Facts:
bafogra -α-> miplel; bedol -α-> bifir; bibran -α-> stadu; bigo -α-> klegol; bostus -α-> kurin
braru -α-> skabim; broskefin -α-> flefar; budam -α-> tustu; dekluvim -α-> sada; doklok -α-> bostus
dotrol -α-> drukar; drarek -α-> flosos; drekli -α-> muplur; drukar -α-> taklon; dufli -α-> radren
flafa -α-> plizi; flidre -α-> broskefin; flosos -α-> beflus; fluplu -α-> drarek; graflis -α-> nastu
grikon -α-> meklak; grinibra -α-> tufek; klegol -α-> gregon; konen -α-> dakam; kurigrem -α-> truflufus
kurin -α-> skefon; luplizus -α-> dufli; meflos -α-> sestar; meklak -α-> plaku; naklil -α-> tremer
nastu -α-> seskom; plizi -α-> fusone; plotem -α-> zutrum; plubu -α-> goste; pluplam -α-> vigror
roduler -α-> tudrol; sada -α-> braru; sasubrik -α-> gragum; skabim -α-> pluplam; skebrum -α-> plotre
skomol -α-> brudron; stadu -α-> skeges; staplo -α-> plodru; stevis -α-> flafa; sukla -α-> staplo
suti -α-> braskar; taklon -α-> vugir; tibi -α-> plotem; trapagul -α-> trile; tudrol -α-> flidre
tufek -α-> graflis; tustu -α-> fomen; vatru -α-> sukla; vigror -α-> situs; vobrar -α-> riteda
vufal -α-> luplizus; vugir -α-> klegrogrik; zamum -α-> zavak; zavak -α-> grigur; zotron -α-> naklil
bafogra -Ξ-> 734; bedol -Ξ-> 101; beflus -Ξ-> 101; bibran -Ξ-> 139; bifir -Ξ-> 741
bigo -Ξ-> 734; bikli -Ξ-> 281; bostus -Ξ-> 101; braklakur -Ξ-> 101; braru -Ξ-> 101
braskar -Ξ-> 734; bredas -Ξ-> 101; brige -Ξ-> 281; broskefin -Ξ-> 101; brotin -Ξ-> 101
brudron -Ξ-> 101; brupos -Ξ-> 101; budam -Ξ-> 281; dakam -Ξ-> 101; dekluvim -Ξ-> 139
doklok -Ξ-> 741; dotrol -Ξ-> 281; drarek -Ξ-> 734; dreken -Ξ-> 101; drekli -Ξ-> 139
dresovek -Ξ-> 139; drukar -Ξ-> 101; dufli -Ξ-> 101; fefin -Ξ-> 281; felil -Ξ-> 281
fevu -Ξ-> 734; flafa -Ξ-> 281; flefar -Ξ-> 139; flidre -Ξ-> 101; flosos -Ξ-> 734
fluplu -Ξ-> 281; fomen -Ξ-> 281; fusone -Ξ-> 281; gazu -Ξ-> 101; gonol -Ξ-> 139
goste -Ξ-> 101; graflis -Ξ-> 139; gragum -Ξ-> 139; gregon -Ξ-> 139; grigur -Ξ-> 101
grikon -Ξ-> 101; grinibra -Ξ-> 281; gruger -Ξ-> 281; kibror -Ξ-> 741; klegol -Ξ-> 139
klegrogrik -Ξ-> 101; kloplur -Ξ-> 741; klumum -Ξ-> 734; konen -Ξ-> 101; kurigrem -Ξ-> 741
kurin -Ξ-> 101; lavanom -Ξ-> 101; linom -Ξ-> 139; lubral -Ξ-> 281; luplizus -Ξ-> 281
magro -Ξ-> 734; meflos -Ξ-> 281; meklak -Ξ-> 139; miplel -Ξ-> 101; mokik -Ξ-> 734
momal -Ξ-> 139; muplur -Ξ-> 139; naklil -Ξ-> 101; nastu -Ξ-> 281; nemul -Ξ-> 139
pive -Ξ-> 734; plaku -Ξ-> 281; plizi -Ξ-> 139; plodru -Ξ-> 741; plotem -Ξ-> 281
plotre -Ξ-> 101; plubu -Ξ-> 101; pluplam -Ξ-> 139; pomizi -Ξ-> 139; radren -Ξ-> 281
riteda -Ξ-> 101; roduler -Ξ-> 281; roska -Ξ-> 741; sada -Ξ-> 281; sasubrik -Ξ-> 281
seskom -Ξ-> 281; sestar -Ξ-> 101; sigrul -Ξ-> 139; sinistar -Ξ-> 741; siplel -Ξ-> 101
situs -Ξ-> 101; skabim -Ξ-> 101; skebrum -Ξ-> 139; skefon -Ξ-> 101; skeges -Ξ-> 101
skidos -Ξ-> 734; skomol -Ξ-> 281; stadu -Ξ-> 281; staplo -Ξ-> 281; stevis -Ξ-> 101
stikli -Ξ-> 101; stimol -Ξ-> 101; stofun -Ξ-> 281; sukla -Ξ-> 139; suti -Ξ-> 281
taklon -Ξ-> 101; tibi -Ξ-> 734; tirer -Ξ-> 101; trapagul -Ξ-> 101; tremer -Ξ-> 281
trile -Ξ-> 101; triskarul -Ξ-> 139; trofel -Ξ-> 101; truflufus -Ξ-> 139; tudrol -Ξ-> 101
tufek -Ξ-> 101; tupak -Ξ-> 101; tustu -Ξ-> 139; vatru -Ξ-> 734; vezik -Ξ-> 101
vigror -Ξ-> 281; vobrar -Ξ-> 139; vufal -Ξ-> 101; vugir -Ξ-> 281; zamum -Ξ-> 101
zavak -Ξ-> 281; ziflam -Ξ-> 734; zotron -Ξ-> 139; zutrum -Ξ-> 101; braklakur -Θ-> konen
brige -Θ-> flafa; broskefin -Θ-> fevu; brudron -Θ-> meflos; brupos -Θ-> flafa; doklok -Θ-> seskom
dreken -Θ-> stimol; drekli -Θ-> felil; fefin -Θ-> klegrogrik; flidre -Θ-> pomizi; flosos -Θ-> dekluvim
fluplu -Θ-> suti; gragum -Θ-> miplel; lubral -Θ-> skabim; meklak -Θ-> bedol; mokik -Θ-> klegrogrik
muplur -Θ-> sigrul; nemul -Θ-> pive; plizi -Θ-> plotem; plodru -Θ-> vobrar; sasubrik -Θ-> stikli
skebrum -Θ-> truflufus; skeges -Θ-> braru; skidos -Θ-> lubral; staplo -Θ-> truflufus; stevis -Θ-> linom
taklon -Θ-> klegrogrik; tirer -Θ-> dekluvim; trofel -Θ-> bikli; truflufus -Θ-> trile; tufek -Θ-> trile
tupak -Θ-> bredas; vugir -Θ-> zavak; zotron -Θ-> bedol; bafogra -ω-> budam; bigo -ω-> linom
bikli -ω-> riteda; brige -ω-> fomen; brotin -ω-> budam; brupos -ω-> dekluvim; dakam -ω-> trile
dotrol -ω-> lavanom; drarek -ω-> magro; dreken -ω-> skabim; dresovek -ω-> klumum; flidre -ω-> meflos
fusone -ω-> kurigrem; gazu -ω-> gruger; gonol -ω-> momal; goste -ω-> fevu; gragum -ω-> ziflam
klegol -ω-> siplel; mokik -ω-> sada; roska -ω-> gruger; stadu -ω-> kibror; stofun -ω-> staplo
suti -ω-> lubral; trapagul -ω-> sestar; triskarul -ω-> luplizus; trofel -ω-> siplel; vezik -ω-> vobrar
vufal -ω-> magro

Known rows:
[9 7 -9 -3 -7 -9 -9 -25 -9 -8 18 -10 -4 1 6 3 -11 -7 -6 -24 24 -8 -44 -2 -8 6] : sestar
[-4 1 2 -19 14 6 5 -21 -22 4 23 11 -9 9 0 18 -7 5 -1 16 -19 -9 -5 8 -3 -8] : trapagul
[-8 0 5 7 -15 8 -3 0 11 -2 3 13 -3 -1 -6 9 1 7 -2 5 17 3 8 6 -9 0] : stofun
[-9 2 1 25 -20 8 -4 3 19 -4 3 12 1 -2 -4 3 1 3 3 -4 25 1 -9 -1 -11 8] : fusone
[5 -7 7 9 4 -18 1 10 16 -3 -5 5 0 -1 1 -4 10 6 -8 0 -15 9 9 0 2 -5] : sukla
[10 -3 4 4 -5 -21 -5 7 11 -3 -7 -2 -1 -4 -1 -12 14 2 -11 -7 -9 11 7 -2 6 -3] : kibror
[1 2 3 -13 6 -2 2 -24 -24 14 15 6 -7 8 -3 20 -7 -11 -3 1 -6 -7 2 3 1 -1] : grikon
[14 -5 4 -11 14 -16 1 1 6 8 -6 -2 -1 -2 5 -14 16 -5 -7 11 -24 15 32 3 5 -9] : dekluvim
[19 1 1 0 -4 -25 -5 3 14 -3 -8 -5 5 -1 -6 -5 12 6 0 -5 -10 8 10 0 11 -3] : klumum
[-12 -1 -8 -1 1 29 5 13 8 2 -15 3 5 -4 8 -10 -1 -3 8 14 22 5 20 3 -10 1] : brige
[-8 0 7 -5 -16 10 0 5 -1 3 1 15 -6 0 -8 6 3 5 -6 9 8 3 29 12 -4 -6] : dotrol
[-13 1 10 -6 -15 15 5 7 6 6 -5 3 -6 2 -13 4 1 -3 -6 7 12 4 25 9 2 -2] : suti
[2 -4 -5 13 6 1 1 20 19 -5 -17 -4 10 -7 12 -21 7 4 5 4 3 7 0 -6 -2 3] : plodru
[20 1 2 1 -4 -24 -5 5 12 -4 -7 -3 3 0 -6 -7 12 7 0 -5 -14 8 5 1 11 -4] : ziflam
[4 -5 5 5 -4 -15 -1 9 17 -5 -5 2 0 -2 -1 -6 10 5 -9 -3 -13 8 7 3 -2 -6] : sinistar
[10 2 2 -23 -13 -10 3 14 17 -13 -13 -21 -3 2 -7 -3 6 9 -14 -7 -11 5 11 17 9 -19] : tibi
[11 0 1 2 0 -17 -2 11 21 -5 -8 -1 3 2 -4 2 8 9 2 -1 -17 7 13 4 4 -4] : pive
[0 -1 7 -6 -6 -1 -4 -4 -13 9 3 20 -4 -2 -8 1 8 7 -4 13 5 7 27 7 0 -4] : skomol
[-1 4 2 2 12 0 -1 -20 -15 9 18 5 -3 7 -2 14 -7 -7 2 4 -2 -9 -14 -4 1 6] : naklil
[-1 7 2 -8 5 4 -2 -21 -13 3 14 0 -5 7 -1 12 -8 -7 0 -2 -4 -8 -19 0 -2 4] : stimol

Rows:
No name comes twice in this set of rows, the named rows included.
[2 -3 6 24 -1 -12 -5 12 27 -6 -5 3 4 -3 1 -7 10 4 -2 -3 -8 8 -8 -7 -2 5] -> bifir
[2 -14 -2 -3 7 -7 11 16 4 11 -22 1 8 -5 6 -7 7 -6 2 6 -15 9 45 3 7 -5] -> drekli
[-3 7 5 -20 1 4 4 -17 -15 10 10 -10 -8 9 -7 11 -7 -13 0 3 -10 -7 -4 2 5 -3] -> konen
[-6 2 0 4 -14 9 -2 1 14 9 -3 7 -2 -2 -3 -7 3 -11 2 2 25 9 22 0 -6 8] -> flafa
[-2 -20 5 37 -29 10 9 40 -47 -7 -35 20 19 -9 28 2 7 33 43 -26 7 1 -49 3 63 -10] -> truflufus
[-9 4 -13 -19 8 22 7 -5 -12 -7 0 -13 -2 3 12 7 -16 -2 5 1 8 -12 -19 7 -9 -3] -> flidre
[7 11 -4 -13 22 1 -6 -29 -15 5 19 -1 -8 5 4 -2 -3 -13 4 9 1 -2 -12 -7 -3 5] -> skabim
[-3 1 3 -21 -24 4 -2 3 -8 -7 1 2 -10 -3 -4 -1 3 6 -16 -2 23 5 18 17 -5 -10] -> roduler
[1 9 -16 -14 8 29 -2 5 5 9 -19 -10 3 -9 16 -35 3 -21 10 15 31 14 25 -3 -9 7] -> lubral
[3 -21 3 10 4 0 13 21 -32 17 -27 22 15 -7 14 2 10 7 22 4 -20 8 23 4 34 -10] -> skebrum
[-2 5 -12 -24 5 17 5 -5 -18 -7 2 -16 -3 1 11 -1 -15 -4 3 -4 10 -10 -15 4 -8 -2] -> broskefin
[-5 7 1 -12 -26 13 -6 9 9 -15 -4 -15 -9 -4 -3 -14 1 9 -14 -7 32 4 -8 12 -8 -7] -> plotem
[-6 1 10 -2 -20 7 -1 4 -2 9 -4 6 -5 -1 -13 1 4 -5 -5 4 14 6 27 6 3 -2] -> grinibra
[2 7 -3 -18 -2 2 -2 -20 -14 -10 13 -9 -10 6 3 6 -11 0 -8 -10 1 -9 -26 6 -7 -5] -> tudrol

Now the same objects, written a new way:
Known rows:
[2 13 8 -9 -3 14 -7 0 22 10 9 6 -11 4 -7 -4 3 -3 -3 -4 -18 -3 8 -2 -8 12 -10] : plubu
[10 -5 4 0 8 -10 -5 -2 3 4 1 -2 -10 -6 8 -9 1 -11 4 1 9 -4 -5 -12 -5 16 -3] : kloplur
[8 15 0 -2 -2 13 -1 -2 33 12 21 8 -6 -2 -12 -10 9 -4 -2 -3 -1 -1 7 -6 -14 10 -8] : tudrol
[1 9 5 -13 -2 16 -5 -2 22 14 -1 4 -11 0 -9 -10 3 0 -3 -2 -20 0 13 -1 -9 11 -7] : bedol
[2 36 -9 3 3 29 27 0 3 8 6 -6 -2 -8 -23 -28 -5 17 -6 3 6 10 8 -3 -2 -5 4] : vugir
[12 -12 -12 -11 9 -2 28 -4 -36 17 -22 -23 -10 -13 8 -33 -13 4 6 7 19 5 -4 -25 11 5 13] : skidos
[0 30 -13 10 7 -2 -10 1 25 -12 0 1 -1 -5 -13 -7 6 2 -7 0 -4 -1 5 -3 -21 0 -6] : radren
[-2 -27 -10 0 10 -4 33 -2 -33 3 -16 -21 -4 -14 12 -12 -10 -4 1 5 43 5 -11 -23 4 4 9] : gragum
[3 13 -17 1 -1 -2 -3 -2 29 -4 6 1 -2 -2 -9 -1 9 -3 -7 -4 -2 -4 6 -11 -24 1 -9] : beflus
[-20 50 -24 10 2 22 35 11 -47 2 25 9 5 8 -17 -16 -6 21 -11 -4 -11 -12 -8 -8 10 4 -3] : fefin
[4 34 6 3 6 3 -11 -1 19 -6 5 2 -6 -4 -14 -7 4 5 -3 -1 -13 -3 4 4 -14 5 -7] : luplizus
[15 -12 11 -4 10 -10 -9 2 -7 18 -2 0 -16 0 20 -22 -3 -16 11 3 10 -2 -8 -19 9 25 1] : bigo
[-13 31 16 -5 6 5 -24 9 11 0 -15 5 -11 15 0 1 -2 4 -9 1 -29 1 7 3 -7 5 -6] : dotrol
[2 14 8 -9 -3 14 -7 0 22 11 10 7 -12 5 -6 -4 4 -3 -4 -4 -18 -2 8 -2 -8 12 -9] : grikon
[23 -7 6 -3 11 -23 -5 -6 -10 8 0 -7 -12 -10 13 -17 0 -12 11 2 13 -9 -11 -18 -1 20 -1] : ziflam
[-6 14 -18 -9 -5 26 25 2 -4 8 -6 -10 -5 0 -11 -15 -6 10 -11 -2 -3 7 11 -13 -3 -6 2] : dreken
[3 14 -4 -4 -2 6 -5 -1 25 2 8 4 -7 0 -8 -2 6 -3 -5 -4 -10 -3 7 -7 -15 7 -9] : naklil
[-18 35 -23 0 -6 19 43 9 -40 17 31 10 4 15 -12 -9 -3 18 -12 -6 -5 -15 -8 -16 5 5 -5] : taklon
[3 13 -17 1 -1 -2 -3 -2 28 -4 5 0 -3 -2 -9 -1 8 -4 -7 -4 -2 -4 6 -11 -24 1 -9] : skefon
[-1 10 -22 3 -1 2 -5 1 29 -4 2 3 -3 -1 -7 -3 8 -7 -8 -5 -3 -2 9 -13 -21 3 -8] : goste

Rows:
No name comes twice in this set of rows, the named rows included.
[11 54 17 2 -1 23 23 1 -10 -20 16 -26 -8 4 -15 4 -14 15 -13 -6 7 11 -3 -7 1 -18 4] -> staplo
[10 -25 33 -6 10 -12 -1 -6 -14 12 3 -5 -14 -11 16 -2 -3 -13 12 3 20 -6 -14 -4 5 26 -3] -> vobrar
[6 -25 20 0 11 -19 0 -2 -6 9 0 -4 -9 -8 18 -1 0 -15 9 4 31 -4 -15 -12 -3 20 -2] -> graflis
[4 1 11 -12 5 13 25 -1 -29 20 -7 -14 -12 -3 4 -21 -13 6 1 4 11 5 -3 -12 14 8 7] -> doklok
[-1 11 4 -7 -3 17 -8 3 23 11 6 8 -12 6 -4 -5 3 -6 -5 -4 -16 0 9 -4 -7 12 -8] -> trapagul
[4 32 16 -2 5 11 -12 -1 16 1 5 4 -10 -3 -13 -10 2 5 -2 0 -22 -2 6 9 -6 10 -7] -> meflos
[0 -27 4 -9 9 0 33 -5 -37 14 -18 -22 -8 -16 10 -15 -13 1 4 8 34 4 -9 -15 9 7 10] -> meklak
[14 -6 41 -5 3 11 30 0 -40 -2 12 -29 -17 1 17 7 -21 -7 1 -3 42 10 -21 -18 23 3 9] -> skebrum
[0 -27 18 -14 8 7 30 -4 -40 21 -16 -19 -12 -12 12 -17 -15 1 6 7 27 6 -8 -10 17 12 9] -> zotron
[-1 10 -9 -2 -3 11 -6 2 27 2 4 5 -7 2 -5 -4 5 -6 -7 -5 -10 -1 8 -8 -13 7 -9] -> vezik
[14 -1 22 -7 7 -6 -6 -4 -3 10 6 -2 -13 -5 6 -8 0 -7 7 1 2 -6 -7 -5 1 21 -3] -> kurigrem

